Here is a tiny trained network, its code and every weight. The questions are about switching its units off for an input and a class, where a switched-off unit gives its printed mean instead of its output.

import numpy as np


def w(rows, s, z=0):
    codes = np.array(rows[::2]) - 128.0
    scale = np.full(codes.shape[1], s)
    scale[-1] = z or s
    return codes * scale


def f(y):
    return y / 2 * (1 + np.tanh(0.7978845608 * (y + 0.044715 * y**3)))


def log_softmax(a):
    a = a - a.max(-1, keepdims=True)
    return a - np.log(np.exp(a).sum(-1, keepdims=True))


def net(x, mask):
    res = np.array(x, float).reshape(1, 5) / 4 @ E
    y = f(res @ A[0][:, :-1].T + A[0][:, -1])
    res = res + np.where(mask, y, B[0][:, -1]) @ B[0][:, :-1]
    return log_softmax(res[-1] @ U[:, :-1].T + U[:, -1])


A, B = {}, {}
E = w([
[199,2,76,109,194,168,109,91,29,105],'x0',
[62,150,113,38,207,132,80,114,184,149],'x1',
[98,61,29,158,146,218,97,58,135,91],'x2',
[147,190,192,197,127,169,62,111,33,223],'x3',
[100,203,157,119,161,230,147,152,205,127],'x4',
],0.0091)
A[0] = w([
[159,92,146,77,132,182,76,74,175,54,93],'n0',
[199,50,103,100,99,69,126,177,125,125,190],'n1',
[71,115,68,114,90,88,194,191,156,50,163],'n2',
[153,31,65,144,46,140,201,157,189,91,252],'n3',
[185,37,85,158,159,121,142,113,95,155,147],'n4',
[142,96,86,141,134,254,8,90,201,85,208],'n5',
],0.0072,0.0023)
B[0] = w([
[74,189,89,143,194,117,133,138,155,127,177],'n0',
[209,32,73,86,18,114,139,107,73,105,216],'n1',
[177,173,79,120,147,78,212,198,167,200,229],'n2',
[57,117,174,124,174,31,255,200,101,127,255],'n3',
[127,89,127,176,143,89,112,16,122,32,233],'n4',
[107,66,97,162,199,177,235,7,88,236,246],'n5',
],0.0084,0.008)
U = w([
[154,135,80,84,69,63,255,228,203,106,10],'0',
[118,222,237,128,66,169,81,176,142,242,252],'1',
[57,107,116,151,207,188,197,88,120,145,89],'2',
[80,124,107,36,175,112,105,110,180,195,93],'3',
[176,83,158,93,105,7,98,118,19,62,109],'4',
],0.0079,0.0034)

Each question gives the input, the list of numbers given to net, and the class t.
The units are the neurons (one row each of A and B). Each row of codes is followed by its name. A weight is (code - 128) times the scale printed after its matrix; where a second scale follows, it is the last column's (A, B and U).
mask holds one flag per neuron, in row order. A switched-off neuron (its flag False) gives its mean, the last column of its row in B, instead of its output. The means were averaged over made-up inputs and are rounded, as every weight is.
A unit's drop is (log p(t) with every unit on - log p(t) with that unit switched off) / (log p(t) with every unit on - log p(t) with every unit switched off).
The circuit of an input: a set's keep is (log p(t) with only the set's units on - log p(t) with every unit switched off) / (log p(t) with every unit on - log p(t) with every unit switched off). Starting from all 6 units, units are removed one at a time, each time the one whose removal leaves the highest keep (on an exact tie, the one counted first), for as long as the keep stays at least 0.8.
units of the circuit, in order: the units of the circuit, biggest drop first
k most important neurons: the k neurons with the biggest drops, biggest first
drop when u is switched off: that unit's drop, to one decimal
input [-3,5,2,7,-4], class 1: most important neuron	(n4)
input [5,6,-7,6,0], class 1: units of the circuit, in order	(n4 n1 n5)
input [4,2,-8,5,1], class 1: 3 most important neurons	(n4 n1 n3)
input [7,-1,-8,0,7], class 1: 4 most important neurons	(n4 n3 n5 n1)
input [4,7,-8,3,-1], class 1: units of the circuit, in order	(n4 n3 n5)
input [-8,-2,7,5,-3], class 1: units of the circuit, in order	(n4 n3)
input [-7,3,-4,0,2], class 1: units of the circuit, in order	(n3 n1)
input [0,-1,-5,6,-2], class 1: 2 most important neurons	(n4 n1)
input [-1,7,-5,2,-2], class 1: drop when n5 is switched off	0.2
input [-7,5,0,4,-5], class 1: drop when n5 is switched off	0.1
input [4,-7,-3,0,8], class 1: drop when n3 is switched off	0.1
